In the rows, 128 means zero.
Each row of numbers stands for one element and depends on some of the facts below. Use the named rows to name the rest.

Some facts about the elements:
faklo Φ:klibror ξ:a χ:202
mitor Φ:bostir ξ:a ω:plugil χ:929
plugil Φ:retru ξ:a χ:929
gibror Φ:detem ξ:a χ:202
mepu Φ:dasamuk ξ:a χ:93
brenin Φ:lukovus ξ:a χ:93
stutris Φ:kesus ξ:a χ:93
lustul Φ:suler ξ:b χ:929
sugin Φ:treta ξ:a χ:93
fasu Φ:mebri ξ:a χ:390
latridre Φ:treta ξ:c χ:929
droguk Φ:flamir ξ:c ω:tefer χ:390
zezum Φ:treta ξ:d ω:ruplenom χ:390
fabror Φ:ruplenom ξ:a χ:93
klonatran Φ:flefliri ξ:a ω:brikle χ:929
trubesik Φ:klabil ξ:a χ:390
plozak Φ:buzem ξ:b ω:mizuk χ:929
skogror Φ:tebrur ξ:b ω:trobo χ:93
mobri Φ:flefliri ξ:a ω:tostaklel χ:929
stamok Φ:sabrutuk ξ:c χ:202
dubres Φ:drufo ξ:a ω:nere χ:93
drebruk Φ:suler ξ:c χ:390
plebra Φ:brikle ξ:d ω:fero χ:93
skiklaton Φ:brikle ξ:a ω:tostaklel χ:93
grasam Φ:deflum ξ:b χ:929
tufol Φ:deflum ξ:d ω:kesus χ:929
buplor Φ:sabrutuk ξ:c ω:tefer χ:202
padris Φ:deflum ξ:d χ:390
testak Φ:buzem ξ:a χ:390
sume Φ:deflum ξ:a χ:202
nutros Φ:flamir ξ:b χ:202
trirem Φ:tefer ξ:b χ:93
zefen Φ:tefer ξ:d χ:390
trudu Φ:flefliri ξ:a χ:929
trusol Φ:flamir ξ:c χ:93
dilogri Φ:deflum ξ:d ω:buzem χ:929
didovol Φ:nere ξ:a χ:202
firo Φ:megus ξ:a ω:kufuvar χ:202
pleskom Φ:gefa ξ:d ω:kesus χ:390
stipin Φ:ruplenom ξ:b ω:faklo χ:929
kirim Φ:lamem ξ:c χ:929
kopesar Φ:klibror ξ:a ω:stutris χ:929
sedrin Φ:fero ξ:d ω:mizuk χ:93
trobo Φ:lukovus ξ:a χ:929
griseper Φ:lamem ξ:c ω:fasu χ:93
plunes Φ:suler ξ:b χ:93
stegruzak Φ:tebrur ξ:b ω:tufol χ:929
luvuk Φ:gefa ξ:d ω:brikle χ:202
klifis Φ:brikle ξ:a χ:390
bistim Φ:flamir ξ:d χ:93
korus Φ:buzem ξ:c χ:202
fotrum Φ:dasamuk ξ:b χ:929
plustes Φ:kesus ξ:a χ:929
matun Φ:stodrem ξ:d ω:dasamuk χ:202
madir Φ:ruplenom ξ:b ω:luvuk χ:93
getrik Φ:buzem ξ:d χ:93
rakles Φ:fero ξ:d ω:firo χ:93
plebrin Φ:tebrur ξ:b χ:202
fostor Φ:brikle ξ:a χ:929
britus Φ:dasamuk ξ:b ω:brikle χ:93
kogre Φ:megus ξ:a χ:93
stustimok Φ:retru ξ:a χ:93
brustun Φ:detem ξ:a χ:93
tramik Φ:nere ξ:a χ:93
stastara Φ:lukovus ξ:a χ:93
plezik Φ:drufo ξ:a χ:390
grofluk Φ:ruplenom ξ:a ω:retre χ:390
stapom Φ:drufo ξ:a χ:93
nitik Φ:ruplenom ξ:c ω:kesus χ:202
stoplin Φ:ruplenom ξ:d χ:202
kikar Φ:retre ξ:a χ:929
tostaklel Φ:mizuk ξ:d ω:trobo χ:929
mostol Φ:nere ξ:b ω:laven χ:929
pozer Φ:kidur ξ:a ω:laven χ:390
dabu Φ:dustok ξ:b χ:929
buler Φ:lamem ξ:c χ:929
klala Φ:stodrem ξ:a ω:flefliri χ:202
bromol Φ:klibror ξ:a χ:202
bruvol Φ:kidur ξ:a χ:929
bigrim Φ:buzem ξ:c χ:202
zinu Φ:kidur ξ:b ω:buler χ:93
buskul Φ:klabil ξ:a χ:929
skivuk Φ:fero ξ:d χ:390
nukin Φ:flamir ξ:d χ:202
grokul Φ:ruplenom ξ:a χ:929
patol Φ:buzem ξ:c χ:929
gidris Φ:drufo ξ:d χ:202
dreskoflum Φ:fero ξ:a χ:929
laven Φ:suler ξ:c χ:929
gruklun Φ:sigun ξ:a ω:firo χ:929
koger Φ:suler ξ:b ω:suler χ:202
nobrek Φ:megus ξ:a χ:93
rivor Φ:flefliri ξ:a ω:britus χ:93
broleflen Φ:ruplenom ξ:b ω:stapom χ:93
klestoni Φ:fero ξ:b χ:390
triplum Φ:mebri ξ:a χ:390
pifir Φ:bostir ξ:a χ:202
brotrim Φ:nere ξ:d ω:trirem χ:93

Named rows:
fostor: [120 161 130 100 142 123 126 126 154 126 128 130 121 126 123 125 137 181
 119 133 118 148 125 115 129 130 153 132 138 128 134 116 155 145 129 117]
brustun: [120 154 124 102 137 125 126 123 140 120 126 123 135 134 132 120 140 161
 120 132 119 148 126 110 128 128 149 124 139 126 133 119 143 144 125 123]
dubres: [146 135 112 121 122 131 117 115 176 114 126 142 130 119  65 118 154 203
 132 132 110 138 113 119 131 120 145 108 154 122 178 125 125 151 126 122]
nutros: [112 145 124  91 187 118 138 115 162 118 135 156 131 156 122 134 126 119
 142 134 127 161 133 118 129 115 126  93 149 122 138 122  85 141 136 151]
plustes: [121 159 125 106 139 123 127 126 149 127 131 125 125 127 125 124 138 178
 119 134 118 146 126 116 125 130 154 132 139 129 131 123 153 145 129 116]
stutris: [ 95 134 143  54 152 130 133 141  78 125 117 111 134 136 162 126 124 129
 117 126 131 162 137  92 120 133 166 138 125 130  91 117 158 132 125 131]
zinu: [114 127 127  95 133 107 119 126 165 113 139 160 133 146  98 113 139 141
 149 133 121 140 139 124 113 117 138 135 159 129 154 110 136 140 136 126]
pozer: [123 101 111 170  90 150 110 115 118 106 145 145  96  99  77 141  74 129
 164 124  95 124 135 136 128 111 131 138 111 157 133 105 128 166 116  90]
trobo: [104 216 133 119 155 120 134 119 148 131 137 108 121 142 176 126 128 172
 105 137 119 152 126 115 139 141 142 133 128 125 128 123 163 145 126 120]
didovol: [124 137 112  94 175 127 139 111 160 115 123 138 148 143 147 137 139 123
 124 135 127 161 131 115 130 119 143  92 137 125 111 117  87 148 131 140]
stipin: [127 114 112  46  69  98 127 144 173 121 159 138 178 137 136 107 126 222
 167 121 118 111 124 137  43 129 183 115 113 128 229 180  80 113 152  94]
madir: [127 132  98  58  72  80 126 140 197 114 158 145 192 161 180 101 112 169
 153 130 117 111 124 130  51 119 165 114 118 123 217 174  90 111 145  88]
koger: [111 170 124 111 179 116 136  97 214 103 148 168 147 165 127 128 151 136
 157 136 123 149 150 149 130 120 114 106 151 123 155  82  71 155 139 144]
plebrin: [113 140 118 101 178 116 137 112 154 120 138 147 139 155 132 132 130 107
 140 136 128 159 135 119 118 117 130  93 150 125 134 135  87 140 138 151]
retru: [136 122 103 184 152 126 140 113  71 120 157  98 138 139 134 119 127 123
 153 133 127 146 152 112 123 125 103 106 148 141  74 149 119 148 130 113]
tebrur: [135 121 103 183 154 127 140 113  73 121 155  99 137 138 135 120 126 122
 153 132 127 146 152 111 123 124 103 106 146 141  74 148 118 147 130 113]
sabrutuk: [135 121 102 185 153 126 140 113  71 121 156  98 139 138 136 119 127 121
 156 133 127 146 152 112 122 125 103 106 146 142  74 148 120 148 130 113]
dasamuk: [129 159 114 197 159 151 144 103  43 130 160  69 126 131 127 123 132 166
 151 127 125 151 140 110 135 140  99  90 139 136 100 171 105 150 128 130]
tefer: [122 125 115 167 162 136 145 118  35 127 154  82 134 137 150 124 121 122
 151 128 132 154 152 103 124 133 111 108 138 142  63 155 122 144 129 123]

Name these rows:
No name comes twice in this set of rows, the named rows included.
[128 125 110  47 114 103 147 115 177 125 151 121 206 168 207 121 113 134
 137 127 127 136 130 128  56 125 150  68  88 122 204 185  49 110 149 107] | stoplin
[109 147 129 101 142 110 122 129 140 123 138 144 124 147 114 116 125 138
 135 133 120 146 128 110 119 120 136 127 155 125 152 134 145 134 132 131] | britus
[ 90 151 137 165 121 148 117 119  97 118 159 140  70 121  96 144  49 119
 167 121  97 133 134 130 140 118 112 138 110 150 150 116 135 156 119 109] | klestoni
[134 100 109 164 156 140 141 123  23 130 148  85 127 125 118 125 119 131
 150 126 131 154 142  94 121 127 116  96 144 142  71 173 117 140 129 124] | kesus
[ 89 165 152  86 152 137 130 126  88 128 140 111 120 141 121 120 132 165
 139 124 125 155 132 110 122 139 142 123 140 125 157 139 133 133 133 149] | trirem
[105 166 141  95 152 118 125 127 148 122 137 145 115 148 106 119 126 161
 138 130 119 147 127 113 132 123 130 124 150 121 163 116 139 138 130 134] | plunes
[124 113 154  77 143 123 123 127 155 134 127 149 109 128  64 123 126 162
 127 128 119 150 127 111 120 120 135 121 140 126 169 122 162 133 135 116] | tufol
[134 129 115 102 130 106 120 128 193 117 126 159 130 127 107 120 140 162
 125 138 116 139 129 122 121 116 153 139 150 130 131 101 156 148 131 103] | klonatran
[112 183 119 131 137  93 121 113 210 112 149 159 140 166 139 109 136 126
 138 143 116 135 140 134 124 118 117 139 161 125 160 101 146 146 132 116] | skogror
[126 109 126  90 171 116 137 106 159 125 131 146 149 156 126 130 129  83
 124 136 130 163 139 115 115 113 120  88 139 128 135 133 107 136 138 135] | luvuk
[105 222 115 198 188 114 154 106  87 126 164  81 133 173 234 124 103  88
 127 139 127 156 155 108 150 136  83 119 130 134  52 131 146 150 122 109] | fero
[111 185 128 184 171 148 150 101  59 122 162  73 130 145 157 124 133 159
 155 126 126 153 155 120 143 146  96 107 130 136  90 132 108 154 128 127] | suler

Now the same elements, written a new way:
Some elements and their rows:
dreskoflum: [162 153 158 118 113 121 112  83 141 121 138 137 108  96  90 132 165 118
 142 135 146 123 104 152 133 147  70  91 111 156]
fero: [ 61 132 136 197  85  64 177 111  95  81 153 120 124  98  57 104 107 152
 150 118 105 143 119  35 146 133 124  76  97  92]
sedrin: [118 137 149 130 130 170 143 134 117 102 125 154 124 125 115 136 141 116
 113 131 130 153 151 127 145 118  98 145 160 115]
klestoni: [ 81 136  98 139 147 122 146 151 111 106 146 151 110 139 121 138 104 138
 124 142 118 157 134 141 143  98 140 153 149 108]
skiklaton: [127 130 137 140 137 165 138 157 119 114 139 137 111 123  95 152 106 115
 135 116 117 147 156 115 156 120  87 140 144 123]
ruplenom: [  5 135 167 161  94  68 138  98  72 150  80  99 178  80 113 104 179 171
 130 136  72 156 121  61 153 132 133 109  87 153]
retre: [ 54 125 152 178  67  59 161 110  87 121 117 160 165  83  86 102 165 138
 120 137  95 157  95  73 140 122 138  99 116  84]
nobrek: [112 140 129 122 134 136 129 130 106 126 137 157 117 128 105 140 121 129
 140 124 121 163 131 129 138 131 115 132 140 116]
dubres: [114 128 144 126 117 153 123 150 116 138 115 178 139 118 116 144 153 108
 108 132 117 164 139 149 142 117  92 151 159 120]
nere: [ 51 124 152 177  58  57 156 108  91 121 110 178 170  85  91  97 179 134
 109 141  99 165  95  84 134 121 131 102 123  88]
treta: [ 60 123 159 180  79  94 167 123 101  97 114 137 148  97  86 108 164 119
 123 126 102 141  98  48 146 114 126 101 118  89]
tefer: [ 53 130 147 176  81  74 165 105  92  99 121 139 147 100  84 102 157 135
 134 128 104 149  89  47 138 124 142  90 109  88]
padris: [ 85 142 105 138 145 128 147 132 101 101 145 148 111 129 124 146 101 150
 118 144 130 156 137 136 143 102 138 151 160  99]
trubesik: [ 83 138  94 138 145 124 132 148 105 119 139 151 110 133 121 156  97 142
 127 136 121 158 126 132 143 104 130 149 153 109]
tufol: [160 159 171 110 117 136 122  63 140 102 129 134 113 101 104 122 184 119
 132 144 156 121 101 149 131 144  84  94 121 146]
stegruzak: [165 144 174 114 121 158 124  96 159 104 120 125 118 108 105 120 194  89
 128 138 144 112 102 146 139 128  74 108 116 159]
bistim: [113 145 140 124 135 141 144 116 100 107 142 153 117 124 108 131 124 137
 132 133 128 160 142 131 139 130 122 132 146 105]
plugil: [148 172 126 113 130 108 104  46 142  99 147 118  94 133  88 116 142 139
 168 128 164 135  90 113 119 171  87  58  92 167]
gefa: [ 59 123 158 181  80  94 166 122 101  98 113 136 152  95  86 109 165 120
 123 126 101 141  97  47 147 114 129 101 118  89]

Name these rows:
No name comes twice in this set of rows, the named rows included.
[ 87 140 104 139 145 129 146 131 101 104 139 144 116 130 126 147  99 151
 119 145 127 157 136 132 145 103 140 150 160 101] | zefen
[ 84 138 100 135 142 124 147 146 115 105 141 150 108 136 121 141 100 143
 127 142 118 155 136 141 138 101 146 155 154 109] | drebruk
[156 157 161 102 106  96 121  63 136 126 139 153 119  92  97 113 177 131
 145 150 137 133  95 178 121 151 108  97 110 147] | laven
[114 137 136 125 140 172 130 146 122 108 126 144 111 141 110 145 133 108
 131 117 129 151 135 111 143 121  98 137 147 123] | rivor
[ 94 131 117 142 141 151 149 151 109 105 130 144 121 122 128 154 110 134
 106 145 122 149 144 138 153  91 125 165 170 100] | zezum
[173 149 165 132 114 130 130  72 139 105 145 113 117  88  83 126 141 134
 139 141 146 119 129 142 147 148  68  91 112 152] | tostaklel
[112 111 108 174  85  91 149  71 101 124  87 116 219 115  99  95 122 126
 137 143 104 167  50  19 151 134 179  84 112  71] | buzem
[117 136 134 130 142 165 143 142 125  99 132 138 118 143 109 126 129 110
 132 124 122 151 143 115 145 118 109 139 140 124] | zinu
[ 89 132 110 137 148 157 150 166 129  93 132 137 102 141 123 150 110 123
 122 136 120 141 142 126 146  88 132 164 161 112] | droguk
[161 158 148 122 134 162 111  81 163  85 129 101  90 132  94 132 157 105
 151 120 163 111 103 100 135 148  59  79 106 173] | mitor
[ 54 128 146 179  71  62 163 108  91 106 124 152 153  92  81 101 155 139
 127 131 102 155  97  61 138 126 135  91 112  87] | flefliri
[132 147 152 116 114 116 115 100  90 135 112 185 142 121  92 104 153 137
 171 125 150 174 119 142 112 165 106  98 121 134] | faklo

Now the same elements, written a new way:
Known rows:
mizuk: [143 131 110 127  82 104  92 135 137 102  67 158  84 151 113 143 153  87
 157  67 119  94 115 112 127 111 154 198]
sedrin: [150 106 129 144 134  78 170 144 114 132 178 127 125 100  97 142 167 140
 145 156 140 141 138  93 117 138  77 103]
nitik: [133 109 100 124 183 203 152  81  65 167 170  19 148 176 156  61  39 182
  83  44 115  67 152  82  30 147 175  79]
nere: [150 160 120 140  82 166 109 104 148  89  37 161 126 117 111 137 149 108
 162  61 155  65 116 148 125 117 132 202]
tramik: [133 137 140 132 136 100 164 146 136 113 115 139 134 111 121 141 161 123
 134 199 120 127 145 130 130 130 101  96]
testak: [ 62 120 109  42 125 173 146 128  93 155 129 196 150 140 201 185  72 159
 102 159 112 208 177 168 133  90 124 138]
kikar: [126 129 169 135 168 122 116 143 142 118 146 128 150 136 148 139 132 121
 129 182 140 149 137 148 160 131 127 120]
stamok: [107 120  62 134  89 183 109  96 109 152 183  96 134 102 118 111  81 178
  75  67 104 131 102 133 121 113 171  89]
sigun: [145 127 129 126  97 112 107 118 130 118  68 158  90 136 107 137 150  95
 160  66 141 100 109 101 114 119 139 202]
madir: [156 140 164 115 199 113 212 149  90 151 102  62 131 207 162  44 100 118
 149 159 114  75 176  82  56 170  91 101]
gibror: [ 86 117  98 118 136 179 112  83 139 142 142 107 120 104 129 126  97 156
  61 107 106 161 114 146 113 122 183  65]
megus: [144 128 127 128  96 112 107 118 131 119  71 157  91 135 106 136 151  93
 160  69 142 102 108 102 114 121 136 200]
grofluk: [121 122 163 123 246 182 177 105 110 121 137  61 142 196 163  55  83 148
 102 113 129 104 177 109  42 158 153  97]
stodrem: [144 128 128 129  97 112 106 117 131 118  68 158  90 136 106 137 152  94
 160  68 142 101 108 101 115 121 137 201]
matun: [103 103  71 129 150 177 122  81 138 150 187 110 134  84 106 112  92 201
  78  59 142 172 120 120  84 116 159  94]
dabu: [129 147 158 131 139 120 114 153 142 147 137 116 149 144 152 100 112 115
 140 172 133 145 119 154 172 141 109 128]
dustok: [144 127 128 127  98 113 107 118 132 119  68 158  90 137 106 137 151  93
 160  66 142 101 108 101 114 122 139 201]
stapom: [144 145 152 130  92 126 148 135 111 104  87 114 141 121 144 186 164  92
 127 197 101  74 145 158 162 139 104  70]
zinu: [136 139 145 118 122  82 172 148 121 166 118 127 123 118 119 102 139 116
 146 192 124 140 118 109 128 149  74 105]

Name these rows:
No name comes twice in this set of rows, the named rows included.
[107 111 149 120 172 139 125  98 133 159 148 115 138 101 128 134 115 147
 103 152 143 157 117 122 110 141 136  93] | pozer
[133 101 122 148 117  79 194 162 106 104 202 152  93 137  93 115 177 116
 135 141 112 176 143  98 132 129  78 117] | plebra
[137 146 165 137 157 142 195 110 133 126 104 145 159  80 112 127 155 142
 140 190 167 126 141 134 107 141  70 108] | dubres
[106 103  84 132 104 175 126  82  93 177 200  93 126  97 108 106  82 174
  78  68 120 150  94 109 105 127 155  90] | buplor
[ 88 118  99 126 134 173 109  85 148 141 149  99 121  95 118 124 105 154
  59 113 105 159 105 148 118 130 180  54] | sume
[130 117 132 117 151  52  56 190 151 120 146 106 135 161 167 180 127 112
 126 207  91 128 145 133 177 115 177  99] | plugil
[ 83 130  86 124 158 189 123  85 165 132 139 123 136  88 118  98  94 187
  65 106 125 173 119 153  97 113 180  82] | firo
[ 90 137  88 123 104 168 107  95 147 169 138  91 119 102 119  85  86 152
  70 105  97 155  88 153 129 138 162  60] | nutros
[137 106 167 115 199  60  78 149 143 171 150 103 156 119 152 169 115 139
 138 211 152 142 133 101 134 134 142 107] | kopesar
[154 137 123 125  80 124  89 115 132 112  45 145 106 134 120 162 147  93
 160  69 136  66 114 120 124 120 146 191] | kesus
[159 147 124 133 135 153 132 130 122  73  45 113 104 208 144  91 126  94
 158  38 117  36 159 114  78 125 161 197] | ruplenom
[110 120  90  58  91 132 190 163  71 134 137 208 155 136 184 206 112 164
 149 158 123 172 207 144 133  81  61 158] | getrik
[ 86 115 114 119 158 193 133  64 137 157 143 112 129  87 119 112  94 167
  65 104 134 170 108 136  92 129 162  75] | klala
[133 120 165 127 151  91 177 130 118 143 126 134 127 103 115 143 159 119
 136 201 137 141 135 106 115 145  85  95] | rivor
[153 139 152 124 212 123 201 156 108  92 100  76 137 208 165  82 122 126
 135 163 104  64 205 102  58 146 127  96] | fabror

The same elements again, as new rows of numbers:
Known rows:
broleflen: [ 99 139 126 135  14 123  69 146 135 137 116 135 174 146 109  93 149 131
 103 129 112 103  88 201 106  95 125 143]
plugil: [121 126 112 110 154 105  97 117 103 159 104 120 155 122 123 110 136 125
 112 170 154 131 145 130 138 142 144 143]
klestoni: [143 136 129  84 107  89  97 141 118 135 129 124 134 112 146 116 154 124
 158 155 135 165 127 126 112 116 123 110]
nobrek: [118 139 139 121 106 105  40 146 113 139 141 142 140 108 125  99 168 116
 120 152 126 119 121 149  97 123 143 144]
megus: [114 131 137 111  98 167 115 115 130 112 173 108 121  97 144 108 161 116
 156  80 131 125 157 111 143 152 147 138]
mizuk: [117 116 142  99  97 172 111 102 138 121 161 106 134  86 141 111 163 113
 160  99 135 114 172 110 153 164 142 140]
sedrin: [115 157 141 131  97 107  56 160 108 138 118 138 116 112 148  98 152 106
 101 141 118 108 110 137  97 136 135 122]
lustul: [128 148 116 113 141  77 110 130  96 157 108 119 140 129 139 113 121 126
 103 171 146 140 138 127 133 141 138 130]
plebra: [113 152 141 135 101 113  64 159 111 138 126 141 120 114 146  99 151 107
 106 140 118 104 111 140  98 140 134 121]
didovol: [124 137 105 108 156 102 102 129 105 152 120 114 146 127 130 113 141 130
 103 145 155 156 141 117 129 128 144 125]
bigrim: [107 105  97 178 229 153 142 149 141 136 143 132 146 128 123 103 121 115
 121 131 140 164 142 120 106 169 133  71]
buskul: [119 137 109 118 153 104 100 125  98 152 111 120 144 129 124 107 134 126
 110 155 149 141 134 130 131 135 148 142]
dilogri: [117 154 112 127 148 105 118 140  91 154  89 119 122 133 145 109 120 117
  92 146 142 125 123 118 133 149 139 120]
triplum: [136 125 123  89 120 114  86 136 121 130 132 124 139 111 131 110 166 124
 165 143 137 167 123 130 110 110 132 123]
matun: [117 148 107 126 148 116 132 141 106 148 110 111 128 133 148 111 122 121
  95 128 143 139 132 112 134 147 136 103]
dasamuk: [116 120 140 102  99 169 113 107 134 119 166 108 131  89 142 111 164 115
 159  94 135 113 167 110 151 161 143 140]
stutris: [118 128 142 114 106 109  38 135 119 145 136 142 151 101 124 103 170 115
 123 164 131 109 131 149 103 133 139 146]
kopesar: [120 146 106 124 151 101  95 133  95 147 110 119 136 132 126 102 131 125
 107 147 145 152 125 129 122 127 151 140]
nukin: [119 144 111 113 152 108 128 136 102 157 100 114 134 128 149 118 128 121
  90 144 153 128 138 106 141 152 133 105]

Which element is each row?
No name comes twice in this set of rows, the named rows included.
[115 146 145 123 104 108  61 154 110 145 121 143 126 109 146 106 156 108
 105 152 124  92 117 137 105 145 131 124] | bistim
[126 143 111 113 140  88 121 132 110 151 126 112 144 129 142 116 125 129
 103 153 148 156 147 120 134 138 134 112] | plebrin
[101 148 144 111  37 136 161 152 144 142 195 146 160 184  99 116 154 125
  77 117 101 117  77 232 129  50 140 153] | madir
[118 129 142 111 109 104  35 137 117 147 133 142 149 101 126 103 171 115
 120 166 132 109 130 146 102 131 140 146] | stapom
[126 165 139 134  82 113  37 161 116 134  92 124 106 106 150  87 145  98
  93 137 107 141 103 135  82 125 142 114] | rakles
[126 156 111 126 134  81 107 138  97 148 109 115 131 133 141 104 115 124
 105 156 137 157 130 129 123 134 142 126] | mostol
[ 88 145 110 122 161  83 151 158  94 139 158 137 128 110 135 117 153 129
 177  40 103  74 114 139  97 146 106 117] | pleskom
[ 85 161  97 144 181  43 149 146  72 158 154 131 141 128 125 113 120 138
 130  69 115  76 132 147 113 152 123 143] | stegruzak
[131 155 103 129 132 109  77 133 105 140  84 102 124 126 128  87 122 117
 100 141 130 190 122 126 106 114 158 133] | gruklun
[118 141 110 118 153 114 131 136 106 154 105 115 136 129 146 116 127 121
  94 143 150 130 138 110 140 153 132 104] | gidris
[120 127 101 181 197 106 128 159 133 133 158 130 141 135 128  92  97 119
 133 159 122 192 142 147  91 155 133  84] | plozak
[110 124 114 122 167 131 116 118 103 160  77 125 145 121 128 113 134 117
  99 154 153 103 133 115 145 161 142 130] | buler
[103 138  97 132  62 120 128 128 118 151  82 114 179 166 108 101 115 141
  91 136 133 126 101 181 139 106 130 141] | stipin
[ 48 133  74 154 135 122 174 134  99 159 104 127 182 155  89 112 141 150
 101   5 120  34  93 172 128 128 118 141] | nitik

